In the rows, zero is written as 128.
Each row of numbers stands for one thing and depends on some of the facts below. Use the named rows to name the rest.

Facts:
[puzas biste stugrul benos] ζ zudi
[drakla vuflek tefos] ζ stabrabis
[drakla mobral nudis labek plodis pladar] ζ drodem
[drakla mafos drikan rane] ζ gepa
[tipas floster tromin tragol] ζ flibem
[tipas dubor plote tromin] ζ stulol
[tipas] ζ lusim
[faflusil dubor] ζ trestos
[faflusil stovanam kesik vepur] ζ nulivor
[vuflek rogro tradri] ζ flelasku
[vuflek pidal mugrim] ζ bidel
[stovanam grosim] ζ stapes
[stovanam tefos dritrek rane] ζ tufur
[stovanam goflu] ζ vodobran
[stovanam] ζ zatal
[stovanam klolam] ζ geras
[biste pidal ploskar kletu] ζ stekladak
[zigel] ζ mokunus
[zigel fogram dopur rafor] ζ zitu
[zigel dulak tabrun] ζ flugrul
[mobral drikan] ζ vaton
[mobral mugrim vepur] ζ klerali
[ritru floster dritrek benos] ζ bebegral
[bruvatel tradri drikan] ζ panu
[stimudrik fogram flebris rafor] ζ rasu
[dulak kugre] ζ plafes
[dulak klolam] ζ sotrak
[repi dritrek plote] ζ kidro
[nudis] ζ flotek
[kesik] ζ vugik
[floster] ζ tretos
[floster bozipul] ζ kloze
[skose tromin] ζ klonedren
[tebral] ζ bipil
[traka tragol] ζ gratri
[ruskir] ζ mugrubu
[mugrim] ζ vadrul
[vepur stugrul] ζ skekludi
[mafos keflesel plodis] ζ bafe
[ratus] ζ bridriplas
[ratus] ζ mezil
[ratus] ζ trinom
[batra] ζ bosane
[batra] ζ sisar
[klolam tefos] ζ fopas
[klolam] ζ klupuflo
[klolam plote] ζ reziko
[drikan stugrul pladar tromin] ζ guzil
[drikan rafor] ζ rosu
[dralas] ζ fanedi
[keflesel] ζ griza
[dritrek] ζ bege
[basok] ζ nuple
[basok liril] ζ paklur
[vabokar] ζ gronik
[goflu flebris] ζ stadror
[goflu] ζ litrak
[stugrul] ζ klafizal
[grosim bozipul] ζ romes
[grosim dopur] ζ kulol
[plodis] ζ muren
[plote] ζ fiter
[benos rane] ζ nopam
[liril] ζ stotro
[liril] ζ pafi
[bozipul] ζ laklal
[puzas drakla branom flastum stestuk drobrir vuflek lagavas zudi ritru geras laklal plara gribres brasketras dulak tufur zitu plafes panu repi mezil dege kulol pidal stekladak lusim zupor paklur tradri fanedi skose pafi kuvu flugrul studren bafe ploskar mugrim gratri zatal ratus trestos klafizal klolam tefos tabim gedrik skaras vodobran basok kufam vabokar trinom tabrun goflu rasu brazos reziko gazu bubiskul skekludi plodis stotro litrak dreso stadror besun pladar liril kloze bebegral tromin rafor fiter kugre rane bozipul zitrum ketras] π 104
[nopam sotrak stedro tipas faflusil mikar stabrabis nulivor stovanam nuple biste guflor zigel guzil bosane gronik mobral vugik bege bruvatel bidel drodem stimudrik fopas vaton mugrubu nudis flotek rogro kidro fogram kesik floster labek bipil fikavon zopler tebral traka flibem vadrul ruskir klonedren bridriplas gepa vepur mafos batra tretos drikan dralas keflesel dritrek dubor romes stapes stugrul grosim dopur muren mokunus plote sisar kletu plovis benos flebris stulol tragol rosu flelasku klerali klupuflo griza] π 547
branom σ [rane tragol]
sotrak σ [pidal skekludi labek]
stestuk σ [fikavon grosim klolam]
stedro σ [batra trestos skose dreso mikar]
drobrir σ [mugrubu plara flotek gazu]
vuflek σ [reziko zopler griza]
stovanam σ [fopas grosim]
nuple σ [dege goflu mugrubu mobral vabokar]
biste σ [panu bidel]
zigel σ [mokunus]
geras σ [flelasku mikar]
drodem σ [repi]
stimudrik σ [benos floster bidel]
brasketras σ [mokunus faflusil grosim]
dulak σ [vugik]
zitu σ [dreso]
kidro σ [dege rane basok]
fogram σ [flibem fopas zitrum flugrul]
kulol σ [tabim reziko laklal]
zupor σ [tufur sisar]
tradri σ [stugrul bruvatel ketras]
bipil σ [bosane vugik zopler kuvu]
tebral σ [flastum stapes zudi nopam bebegral stugrul pafi]
traka σ [skose bidel rogro]
studren σ [trestos stapes stabrabis skose muren stugrul]
bafe σ [zitrum skaras kuvu]
vadrul σ [puzas]
ruskir σ [grosim plafes nulivor]
ploskar σ [plara mikar]
bridriplas σ [basok griza]
gepa σ [plara gedrik]
mafos σ [vabokar]
tretos σ [kloze]
dralas σ [flastum stabrabis litrak dritrek]
kufam σ [romes fanedi]
trinom σ [rafor nudis]
brazos σ [labek pafi]
dopur σ [klafizal klolam]
plodis σ [nopam]
pladar σ [mugrubu plafes ketras]
kugre σ [ratus pafi]
bozipul σ [guflor rogro]

Some things and their rows:
gribres: [142 120 142 146 127 180 140 113 133 105 144 134 176 101 141 130 145 135
  66 160 148 113  98 144 123 133 144  94]
floster: [102 110 122 103 109  89 106 128 140 192 122 130  64 158 128 146 111 110
 161 119 109 173 193 131 151 147 114 182]
vuflek: [140 161 108 104 163 165 183  87 150  94 155 197 175  78 113 123 128  94
 151 137 176 129 102 173 109 133 138  65]
bidel: [113 123 155  86 121  42 125 133  90 184 100 145  79 145 195  70 102 111
 145  57 114 116 204 132 145 145 119 178]
mugrim: [158 119 124 140 169 173 131 118 129 116 153 164 178 104 134 152 143 126
  76 138 173 119 122 142 100 132 166  91]
stedro: [ 81 155 104  88 105  58 134 168  92 156 127 107  90 161 138  65 146 116
 134  99  60 160 190 105 109  78  94 155]
mikar: [ 92 122  95 135 123  78  98 155 121 136 130  76  63 150 111  78 159 132
 109 122  52 148 198  83 112 103 126 162]
batra: [ 97 119 113 131  93 100  76 127 134 169 132 111  78 151 138 112 139 122
 148 122  86 143 199 117 154 134 114 166]
vaton: [124 120 132 126 146  77  85 143 125 135  97 100  60 148 138 117  99 109
 181  95 102 128 167 102 151 135 137 163]
grosim: [108 118 116 177  44 112  68 177 165 167  67 148 125 222  75 136 101 149
 185  92 113 119 163 137 120 168 112 187]
fikavon: [104 111 121 145  83  94  75 129 144 156 112 115  86 165 130 107 126 132
 162 111  92 123 172 105 157 140 117 162]
rosu: [127 129 129 123 128  88  93 146 123 133  91  87  63 144 131 113 103 121
 176 106 100 121 165 111 153 142 135 175]
pafi: [143 129 132 111 144 203 118 149 113 136 152 125 171  91 170 185 120 163
  93 158 153  84  25  94 145  56 103  92]
brazos: [139 161 129  86 123 180 142 127  95  96 160 120 196 115 147 181 139 138
 144 154 162 120  39 132 120  39  95  68]
faflusil: [113 106 113 134 107  92  85 138 145 176 114 135  80 169 117 139 123 130
 172 102 112 139 180 115 138 156 119 180]
tradri: [140 157 114 105 160 175 156 151 106  91 148 149 194 119 128 161 130 114
 122 138 167 134  90 151  83  81 132  74]
stulol: [118 100 145 134 121  68 115 129 131 156 104  94  55 155 128 129 109 135
 173  99  99 140 146  96 163 144 114 170]

Name these rows:
No name comes twice in this set of rows, the named rows included.
[108 142 112 103 128  64 162  94 156 137 110 119  47 125  89  97 119 113
 240  98  98 145 126 116 167 139  91 138] => kidro
[114 124 105  96 135  91  72 138 117 177 139 116  74 155 145 165 120 118
 189 102 119 153 185 108 138 105 115 168] => stugrul
[ 91 149 116  62 107  52 140 143 104 191 118 181  95 160 160  88 109  91
 174  69 121 160 209 144 128 120  95 161] => biste
[108 106 116 109 123  86  95 126 135 188 123 139  71 152 139 137 114 115
 165 102 115 157 205 127 143 148 123 176] => benos
[102 126 115 126 102  93  96  96 158 148 116 120  54 123 130 101 124 111
 186 124  93 127 165 128 181 152 111 151] => zopler
[150 168 138 116 138 152 198 112 120  74 124 136 180  98 114 120 132 138
 121 153 154 122  64 163 117 129 126  99] => kulol
[150 123 123 151 120 185 147 136 134 128 141 172 196 131 104 170 138 152
  81 154 173 123 109 156  96 156 153 122] => klolam
[144 121 147 130 132 177 131 112 112 109 156 128 185 105 154 154 148 141
  72 160 156 107  84 136 127 107 133  93] => flastum
[154 147 124 134 141 187 133 134 126  97 135 140 180 107 127 156 126 134
  75 171 164 126 115 176 103 146 165 118] => rafor
[119 114 124 141 143  67  88 139 120 133 109  91  59 143 133  98 124 130
 161  84  91 115 177  89 135 131 136 164] => flelasku
[153 124 126 134 172 172 157 101 146 108 152 167 163  90 117 158 133 114
  96 162 176 133 109 157 117 152 165  93] => rane
[166 114 155 142 166 148 167 114 118 100 134 127 168 101 132 145 132 150
  77 129 160 104  80 127 113 144 150 109] => tufur
[ 98 182 115  54  83  70 142 153  97 169  87 148  97 154 156  80  97 107
 170 105 105 155 203 179 141 137 100 187] => stimudrik
[142 158 122 101 158 185 143 151 116  98 148 151 194 115 134 167 113 104
 127 143 168 141  85 153  93  74 130  65] => plodis
[140 177 106  98 125 173 185 117 130  96 143 174 184  95 107 137 140 130
 125 164 166 136  89 184 111 139 123 103] => dulak

The same things again, as new rows of numbers:
Known rows:
geras: [126 143  82 102 155 100 128 167 156 125 167 152 133  92 155  83 123 126
 126  85 108 124 138 120  87 162 116 143  95 142 135 145]
skaras: [139 143  82 107 166  70 173 180 147 151 149 167 146  91 132  69  99 131
 166  91 122 138 142 124  98 174 106 147  90 140 150 150]
tabrun: [130 149  82 113 175  73 174 184 143 144 158 160 136  99 136  73 106 126
 166  91 122 136 142 123  92 185 107 143  89 142 150 153]
bebegral: [139 148  72 112 155  62 167 182 156 136 147 164 153  91 148  69  88 143
 145  93 115 130 137 122 121 159 106 149  90 124 148 139]
brasketras: [143 133 106  95 175  93 167 165 139 159 171 159 174 106 129  90  81 115
 133  91 104 124 152 124 116 158 110 120  93  96 148 156]
drikan: [164 138 122 108 134  90 149 185 111 165 158 158 123 113 120 101 113 117
 169 129 142 147 107 155 129 189  62 127  46  93 142 108]
pafi: [142 150  80 115 143  65 146 204 157 169 139 206 148  95 161  68  86 161
 146  88 117 128 138 118 107 173 102 139  86 136 145 152]
plodis: [146 148 119 111 160  82 139 161 152 167 146 164 137 105 138  67  92 132
 135  84 119 132 149 120  93 175 108 129  80 122 122 156]
gedrik: [136 142  80 103 159  73 163 187 146 150 165 155 140  89 136  71 113 137
 161  91 114 133 137 123  98 175 109 146  94 143 149 141]
stekladak: [141 138  72 111 156  72 176 174 157 154 143 165 149  92 140  67  94 133
 140 101 112 133 133 120 110 164 103 149  94 133 148 137]
sisar: [166 116 102 103 132  98 142 201 129 152 142 177 138  94 140 116 113 120
 170 120 147 145  98 159 129 167  64 124  50 101 146 112]
ruskir: [170 108 122  95 134 107 132 188 116 160 168 162 169 107 132 125  98 115
 140 123 109 129 138 164 138 160  76 102  56  92 140 155]
basok: [157 137  93  99 175  80 173 173 146 156 139 174 139  86 124  69 106 119
 177  85 138 153 144 121  97 182 109 147  91 144 149 146]
flebris: [156 144 111 115 134  99 144 198 114 151 160 166 125 112 127 113 116 118
 170 132 146 156 102 162 128 189  66 120  49 101 146 120]
griza: [172 110 103 109 131 101 157 174 122 159 131 164 128  87 122  99 119 116
 173  97 155 148 102 138 128 162  61 122  44 101 147 108]
muren: [161 130 111 118 133  92 151 191 124 162 142 160 131 102 135 112 114 136
 163 113 142 134 102 148 121 168  60 123  46  94 145 107]
traka: [134 128 124 131 135 106 131 160 126 124 142 158 154 131 153 124  75 122
 144  91 157 173 128 168  93 157 102 140  51  93 101 103]

Name these rows:
No name comes twice in this set of rows, the named rows included.
[146 142  93  96 145 100 128 164 151 151 176 153 135  85 137  72 126 118
 134  89 105 128 144 120  98 174 114 132  94 145 135 151] => drobrir
[143 146 106 113 173  67 179 170 144 162 152 152 131 104 122  67 106 139
 159  92 117 130 145 122  94 184  99 147  90 125 147 140] => drakla
[131 135 108  96 147 102 125 164 156 152 181 153 128  89 146  76 126 124
 125  99 104 132 142 122  89 185 112 140  96 142 114 123] => ploskar
[126 147  70 138 149  75 177 172 148 142 160 162 149  95 132  71 105 125
 153  93 117 139 132 122 107 166 102 140  94 140 154 154] => rasu
[140 144  78 110 162  67 176 170 153 151 153 159 150  96 132  67  93 132
 150  99 111 134 141 121 115 165 103 149  96 123 149 140] => klafizal
[172 131 125 101 134 109 128 161 123 165 141 156 124  92 122 108 122 115
 149 100 142 146 115 128 128 172  70 108  43  95 119 121] => mafos
[136 148  75 113 164  66 170 177 150 134 152 162 151  87 133  71  96 124
 162  91 123 142 138 121 115 169 108 150  93 138 151 146] => laklal
[160 141 121 102 137  77 138 191 116 136 157 160 132 108 131 113  96 118
 173 123 151 162 109 164 134 172  71 147  45  93 134 104] => floster
[169 114 118 105 133 108 131 165 148 161 135 166 132 100 140 116 109 115
 134 117 138 146 104 136 128 160  73 113  53  95 125 116] => vadrul
[164 122 104 105 132  97 142 191 121 162 150 155 128  95 129 110 121 127
 161 118 136 133  99 147 125 166  59 120  51  98 147 108] => flotek
[157 138  89 128 133  97 152 184 118 154 152 160 129 100 129 116 117 118
 159 124 142 147 100 146 133 166  62 118  48  96 151 114] => rosu
[160 122 109 109 132  99 145 197 122 149 145 173 134 105 140 115 105 119
 169 121 150 154 102 164 119 169  66 129  51  99 143 108] => guflor
[145 116 113 101 132 102 128 207 122 141 175 154 124  99 146 124 127 131
 153 127 126 138  99 161 105 177  76 125  78 115 136 101] => mikar
[142 149 102 103 171  65 165 197 152 163 153 186 137  99 145  68  92 139
 167  92 122 139 146 124  96 190 104 144  94 138 146 151] => ratus
[131 140  80  99 146  76 135 191 146 147 177 153 131  88 139  68 124 141
 148  93 107 124 136 119  94 186 111 142  95 146 149 130] => plara

The same things again, as new rows of numbers:
Known rows:
ploskar: [123  95 143 134 122 127 112  66 130 136 163 119 103  94 155 117 144 157
 163 166 100  87 177 144 145  85 142 123  94 143 101 152 187 163  84 167
 116 153 115 138 172 164 165 119 182 170  69  98 113 137 116 169 148 152
 160]
fopas: [193 152 150 119 175 101 172 183 158 149 119 153 156 151  93 158 115 134
 155 138 166 179 108 149 155 160 142 159 118 112  85 105 128  99 166  88
 171 116 170 101 141 111 103 107 112 125 162 123 172 166 102 118 128 183
 104]
trinom: [132  82 122 155 145 131 122 108 109  93 170 117 112  91 125 106  94 123
 164 135 110  93 141 162 114 101 123 136 127 162 136 121 155 160 120 161
 112 133  90 149 136 151 171 104 143 104  67  94 117 132 102 164 127 134
 161]
dopur: [192 109 146 156 160 135 172 164 144 168 128 126 202 100  75 171 118 185
 160 160 161 165 127 133 187 158 107 157 153 122  85 110 158 109 155 107
 140 102 171 135 155 110 141  94 176 104 163 114 140 185  66 126 150 158
 112]
nuple: [130 150 171 112 144 133 145 151 141 179 133 116 141  78  80 137 148 171
 106 216 103 140 166 125 196 126  73 140 110  95  65 133 148 108 141 117
 205  92 146 160 140  84 160 178 194  83 161 123 112 180  79 160 157 167
 160]
grosim: [199 138 139 141 158  96 163 172 161 160 116 142 145 158  73 175  91 174
 151 114 172 185 109 121 172 165 161 166 119 111  77 110 150  97 161  93
 161 113 176 104 169 110 116  99 103 170 167 127 170 157 113 106 122 201
 100]
bridriplas: [129 132 164 147 160 101 139 183 141 155 140 130 143  84  97 120 144 160
  99 201 149 148 135 113 185 134  73 150 122  97  82 117 123 114 148 102
 191 101 130 175  92  88 123 169 159  77 160 138 107 175  66 131 159 174
 154]
bosane: [164 128 149 144 166  83 156 187 152 131 130 158 133 123 115 130 101 135
 104 162 202 172 103 107 152 161 104 167 125 107  82 108 123 108 157  78
 145 115 159 128  82  90  94 142  94  75 154 133 128 119  72 111 152 187
 144]
drakla: [135  83 128 167 125 146 107  98 131  81 157 136 113  97 156 106  94 152
 165 153 112 123 132 149 106  92 132 120 121 173 126 115 151 138 107 150
  91 144 123 128 152 180 148 107 105 171  70  98 137 100 114 154  90 154
 155]
ruskir: [180 125 147 147 150 137 171 151 133 172 132 124 196 105  74 161 138 177
 155 191 115 175 150 149 197 158 110 152 135 107  76 108 162 106 162 112
 187  87 173 137 169  96 157 121 189 102 169 107 138 182  99 150 142 153
 115]
litrak: [150  83 138 108 119 109 113  74  96 131 119 118 102 110 188 122  68  99
 135 101 107 121 118 127  95  96 147 109 158 170 141 128 169 155 122 136
  77 161 140 134 131 197 141 123 102 173  97  64 165 109 165 154 119 175
 166]
dritrek: [202 120 152 103 138  79 153 145 147 159 116 138 167  74 124 127 128 150
  73 140 174 173 123  55 178 145 128 106 162 125  77 115 138 116 151  79
  69 140 169 132 123 159  89 130 110 133 168  93 167 142 126 132 157 197
 141]
kulol: [122  82 139 175 140 140 106 136 113 101 160 114  98  87 129 110  83 118
 158 145 119  98 114 146 112  87  82 149 136 141 146 114 142 162  85 172
 170 140  93 189  91 171 177 110 133  87  65 105 128 152  70 142 123 144
 175]
vepur: [186 124 151 159 161  90 151 162 162 152 134 157 190  81 104 136 136 168
 134 187 182 163 139  91 181 147 113 137 126 120  76 113 135 115 151  89
  93 129 159 129 120 121  92 123 149 108 154 131 136 157  75 120 154 188
 124]
klafizal: [146  89 125 143 134 117 107 106 141  95 149 146  98 156 139 124  66 114
 169 117 113 132 115 155 102 112 161 155 112 159 140 111 158 129 136 137
 162 155 169 112 173 181 169  91 113 179  76  94 147 110 179 141  85 152
 114]
mugrim: [135  86 128 176 133 126 113  95 135  94 165 138 113 106 152 106  79 151
 162 155 106 122 137 152 112  94 150 133 109 167 127 120 156 147 119 149
  82 149 136 139 151 180 133 100 119 158  68 112 137 102 116 149  95 158
 157]
gepa: [134 156 175 105 130 132 151 163 160 174 113 151 169  71 147 147 153 165
 150 195 132 133 166 115 180 135  83 128 123 107  76 127 140 115 149  95
 167 125 145 111 156  90 157 158 181 111 151 117 117 181  75 149 166 161
 103]

Which thing is each row?
No name comes twice in this set of rows, the named rows included.
[137  82 129 108 111 132 119  64  89 149 133 106 119  61 145 101 120 121
 145 139 100  90 156 142 142  91 107 105 168 172 126 145 191 177  92 163
  77 158  99 177 160 187 174 118 172 135 104  56 136 165 150 180 143 139
 166] => studren
[138 100 130 104 130 105 132  74 118 112 131 128  93 120 189 130 105 117
 156 107 105  97 144 110 107  91 161 109 116 157 110 145 166 145 124 132
  66 153 108 107 166 152 151 106  97 184  75  81 139  97 152 158 141 172
 160] => dreso
[138 147 164 125 144  94 134 182 159 131 125 164 119 122 163 128 134 152
  92 189 196 177 108  87 145 144  90 157 125 100  76 110 124 100 158  85
 174 121 150 123  89  90  98 172  96  81 156 142 122 106  76 108 149 198
 149] => griza
[138  87 128 140 157 141 120 151 124  83 142 123 102 156 130 141  52 107
 166 105 114 151 103 154  94 113 153 159 126 162 144 106 147 117 142 147
 156 148 160 109 144 164 175  96  91 155  79 100 168 110 132 135  79 150
 146] => flugrul
[145 148 154 117 144  81 128 177 162 145 137 147 135 123  96 135 147 169
  87 171 201 162 118  60 181 142  95 139 125 103  74 119 125 106 146  87
 165 107 162 115 124  93 124 137 111 106 155 143 118 127  87 116 151 203
 148] => tragol
[189 126 135 113 147  90 189 119 148 160 131 141 212  56  89 141 151 166
 126 147 169 100 169  69 203 147  99 112 153 138  72 132 148 149 147  94
  67 120 100 114 153 108 128  99 175  96 152 105 103 180  65 160 165 144
 110] => traka
[133 106 146  97 126 148 114 101 117 129 126 111 101 155 148 150  82 112
 163 106  97 156 117 162  99  98 163 134 104 125 121 117 174 102 141 163
 188 148 172 104 171 164 181 116  99 180  82  86 171 117 175 151  83 181
 153] => plafes
[197 155 153 103 155  70 187 152 165 158 117 174 159  92 186 159 147 123
 143 133 193 116 153  79 146 160 163 134 113 140  76 125 134 121 162  82
  63 157 138 101 141  98  82 128 112 135 135 126 128 109  75 125 165 189
  93] => bidel
[199 128 168  94 131  69 165 138 136 176 109 138 132  94 183 152 132 105
  69 119 158 163 128  54 152 145 130 108 174 125  79 119 146 117 160  85
  62 164 165 118 117 152  87 170 101 140 167  73 172 158 116 123 162 204
 125] => stapes
[125  98 145 105 115 123 116  76 109 140 120 114  96 151 167 134  81 125
 150 112  98 140 126 138 111  90 165 119 116 131 111 125 180 117 121 148
 142 152 169 113 171 166 171 134 105 178 100  77 153  95 192 157  91 186
 163] => ketras
[151  98 150 180 167 104 150 174 137 146 153 139 186  72  85 120 130 153
 126 202 171 158 120 132 176 157  70 163 139 106  89 105 130 128 152  88
 175  95 131 186  84  94 119 137 164  75 161 128 122 179  65 136 151 145
 142] => bipil
[193 123 142 150 160  84 174 136 160 160 144 164 209  61 104 140 153 175
 138 179 176 106 171  88 193 144 121 126 124 143  74 127 151 157 148  90
  64 127 126 126 146 111  94  99 187  97 143 130 101 173  70 149 168 155
 113] => biste
[163 128 158 134 153 116 161 181 163 148 121 160 190  77 147 124 147 142
 155 191 174 160 131 134 162 160  81 131 148 125  85 114 127 115 161  87
 120 131 136 117 116 100 126 137 145  82 153 119 114 176  78 139 157 149
 105] => drodem
[186 137 147 116 165  82 184 173 156 152 124 158 150 112 118 147 126 139
 134 134 188 158 124  98 159 164 133 151 131 110  78 114 125 108 157  79
  97 135 148 113 118  95 101 129 112  87 154 123 129 130  74 122 166 179
 119] => sisar
[136 153 163 135 118 143 127 157 157 163 121 139 147  86 100 140 149 185
 117 213 129 173 146  85 194 134  79 128 122 102  72 123 134 104 141  94
 178  99 157 130 143  97 136 159 174 116 164 128 114 180  71 135 154 189
 142] => mafos

